Below are the code and all the weights of a small trained network. Each question names an input and a target symbol and asks about switching units off, where a switched-off unit gives its printed mean instead of its output.

import numpy as np


def w(rows, s, z=0):
    codes = np.array(rows[::2]) - 128.0
    scale = np.full(codes.shape[1], s)
    scale[-1] = z or s
    return codes * scale


def f(y):
    return np.maximum(y, 0)


def softmax(a):
    e = np.exp(a - a.max(-1, keepdims=True))
    return e / e.sum(-1, keepdims=True)


def log_softmax(a):
    a = a - a.max(-1, keepdims=True)
    return a - np.log(np.exp(a).sum(-1, keepdims=True))


def net(x, mask):
    ids = ['εηθξπσφψω'.index(c) for c in x.split()]
    T = len(ids)
    res = E[ids] + P[:T]
    u = 0
    for l in range(2):
        q, k, v = (res @ M[l].T for M in (Q, K, V))
        z = softmax(np.where(np.tri(T) > 0, q @ k.T / 4**0.5, -1e9)) @ v
        res = res + np.where(mask[u], z, O[l][:, -1]) @ O[l][:, :-1]
        u += 1
        y = f(res @ A[l][:, :-1].T + A[l][:, -1])
        res = res + np.where(mask[u : u + 8], y, B[l][:, -1]) @ B[l][:, :-1]
        u += 8
    return log_softmax(res[-1] @ U[:, :-1].T + U[:, -1])


Q, K, V, O, A, B = {}, {}, {}, {}, {}, {}
E = w([
[7,51,244,137,115],'ε',
[161,107,38,119,141],'η',
[118,188,204,219,81],'θ',
[80,60,126,127,187],'ξ',
[121,165,46,95,34],'π',
[59,182,114,213,223],'σ',
[206,65,123,150,115],'φ',
[49,126,48,90,84],'ψ',
[131,60,157,132,88],'ω',
],0.018)
P = w([
[204,38,190,127,134],'0',
[86,156,7,83,207],'1',
[186,23,179,148,110],'2',
[54,169,46,142,155],'3',
[181,21,181,155,103],'4',
[41,174,66,152,136],'5',
[180,9,178,162,97],'6',
[33,185,86,161,114],'7',
[182,13,183,166,95],'8',
[31,186,95,171,107],'9',
[182,1,180,171,91],'10',
[27,191,102,170,102],'11',
[187,17,193,144,96],'12',
],0.0073)
Q[0] = w([
[117,167,146,164,83],'L0H0',
[96,138,129,240,154],'L0H0',
[129,90,124,8,86],'L0H0',
[133,101,166,38,141],'L0H0',
],0.011)
K[0] = w([
[162,166,162,107,143],'L0H0',
[175,163,168,160,215],'L0H0',
[109,95,131,112,100],'L0H0',
[142,126,11,49,67],'L0H0',
],0.012)
V[0] = w([
[116,151,133,255,96],'L0H0',
[127,49,84,206,71],'L0H0',
[102,144,104,99,183],'L0H0',
[83,79,57,117,133],'L0H0',
],0.0073)
O[0] = w([
[127,161,93,255,213,220],'L0H0',
[61,187,137,250,132,254],'L0H0',
[97,205,158,88,131,114],'L0H0',
[141,101,92,249,191,190],'L0H0',
],0.005,0.0046)
A[0] = w([
[132,142,45,56,120,68],'L0N0',
[164,181,49,169,119,184],'L0N1',
[234,90,165,179,221,91],'L0N2',
[204,80,205,193,2,34],'L0N3',
[207,102,41,99,240,57],'L0N4',
[176,163,114,97,120,61],'L0N5',
[237,106,63,76,18,250],'L0N6',
[154,87,185,132,46,92],'L0N7',
],0.009,0.0021)
B[0] = w([
[154,186,152,91,66,165],'L0N0',
[138,153,181,188,54,245],'L0N1',
[103,116,135,65,244,235],'L0N2',
[201,173,85,52,82,255],'L0N3',
[169,168,175,127,181,214],'L0N4',
[118,134,89,90,91,129],'L0N5',
[222,82,111,254,102,222],'L0N6',
[134,179,148,108,126,187],'L0N7',
],0.0093,0.0069)
Q[1] = w([
[250,112,157,58,103],'L1H0',
[140,2,238,94,112],'L1H0',
[130,172,193,49,98],'L1H0',
[198,64,122,46,85],'L1H0',
],0.0073)
K[1] = w([
[219,141,153,249,135],'L1H0',
[183,70,212,145,126],'L1H0',
[148,254,166,79,57],'L1H0',
[164,207,145,116,89],'L1H0',
],0.009)
V[1] = w([
[55,118,57,159,109],'L1H0',
[114,121,87,94,144],'L1H0',
[2,138,63,194,100],'L1H0',
[200,145,163,113,89],'L1H0',
],0.0058)
O[1] = w([
[117,79,66,77,137,57],'L1H0',
[128,237,96,2,116,2],'L1H0',
[137,174,165,112,139,42],'L1H0',
[134,185,141,169,70,222],'L1H0',
],0.0057,0.0022)
A[1] = w([
[134,75,163,166,125,152],'L1N0',
[114,26,159,70,165,2],'L1N1',
[3,139,125,113,174,96],'L1N2',
[116,134,156,140,156,179],'L1N3',
[190,96,87,96,177,71],'L1N4',
[199,112,164,175,176,112],'L1N5',
[161,85,88,91,97,191],'L1N6',
[167,55,158,62,111,128],'L1N7',
],0.013,0.0064)
B[1] = w([
[92,180,101,189,65,187],'L1N0',
[149,84,166,69,4,141],'L1N1',
[216,96,144,65,126,175],'L1N2',
[42,97,101,119,113,165],'L1N3',
[159,9,109,169,154,173],'L1N4',
[93,157,187,108,151,251],'L1N5',
[116,112,29,63,135,170],'L1N6',
[57,198,132,30,71,156],'L1N7',
],0.011,0.016)
U = w([
[202,136,121,137,83,3],'ε',
[23,104,43,129,141,191],'η',
[150,80,162,190,145,169],'θ',
[218,202,199,93,126,193],'ξ',
[63,175,148,72,194,197],'π',
[123,214,99,29,126,137],'σ',
[12,189,166,103,105,5],'φ',
[254,103,108,101,167,191],'ψ',
[147,118,189,100,96,51],'ω',
],0.0096,0.0049)

Each question gives the input, a string of symbols that net reads in full, and the target symbol t.
The units are the heads (4 rows each of Q, K, V and O) and the neurons (one row each of A and B). Each row of codes is followed by its name. A weight is (code - 128) times the scale printed after its matrix; where a second scale follows, it is the last column's (O, A, B and U).
mask holds one flag per unit, layer by layer, with each layer's heads first. A switched-off unit (its flag False) gives its mean, the last column of its rows in O or B, instead of its output. The means were averaged over made-up inputs and are rounded, as every weight is.
A unit's drop is (log p(t) with every unit on - log p(t) with that unit switched off) / (log p(t) with every unit on - log p(t) with every unit switched off).
The circuit of an input: a set's keep is (log p(t) with only the set's units on - log p(t) with every unit switched off) / (log p(t) with every unit on - log p(t) with every unit switched off). Starting from the 12 units with the biggest drops (on a tie, the unit counted first), units are removed one at a time, each time the one whose removal leaves the highest keep (on an exact tie, the one counted first), for as long as the keep stays at least 0.8.
circuit, biggest first: the units of the circuit, biggest drop first
unit that matters most: the unit with the biggest drop
k most important neurons: the k neurons with the biggest drops, biggest first
top k neurons in layer l: the k neurons of layer l with the biggest drops, biggest first
drop when u is switched off: that unit's drop, to one decimal
input θ ψ σ ψ σ π θ ξ θ ω, target η: circuit, biggest first => L1N5, L1N2, L0N4
input ε θ σ φ ψ η, target ξ: circuit, biggest first => L0N4, L0N1, L1N6
input η η φ ω φ σ σ π π π, target ε: circuit, biggest first => L1N5, L0N6
input ω η ω η σ ω θ ξ, target ψ: circuit, biggest first => L1N2, L0N6, L0N1, L1N5
input θ θ ω η, target ξ: top 4 neurons in layer 0 => L0N4, L0N0, L0N1, L0N2
input η ω θ η η σ ω ω, target η: top 4 neurons in layer 0 => L0N1, L0N4, L0N0, L0N6
input σ σ φ η ξ, target ω: 3 most important neurons => L1N1, L0N3, L1N2
input η π ξ η ω ψ η π ψ ξ π ε, target ω: 4 most important neurons => L1N2, L0N6, L0N1, L0N3
input π ω ω θ π σ φ ω η σ ω, target σ: unit that matters most => L0N3
input φ η π ω φ π θ π ε ε, target ω: top 2 neurons in layer 1 => L1N2, L1N5
input ψ ξ φ π, target ε: 2 most important neurons => L1N5, L0N6
input π η θ σ ψ φ, target θ: 2 most important neurons => L1N7, L1N6
input η φ φ ξ, target ψ: 3 most important neurons => L1N2, L0N6, L0N1
input π η φ φ, target θ: top 3 neurons in layer 0 => L0N2, L0N7, L0N0
input θ ξ η η φ σ σ, target π: most important neuron => L1N3
input η η ε ω ε ω φ ω ω φ ξ σ ξ, target ω: top 2 neurons in layer 0 => L0N3, L0N1
input φ σ φ η ξ ε ω ψ, target σ: drop when L0N6 is switched off => 1.0
input η ω π π ψ ξ ψ η η, target θ: drop when L0N6 is switched off => 0.1
input η η σ ε ω π η η η ψ, target σ: drop when L0N6 is switched off => 1.1
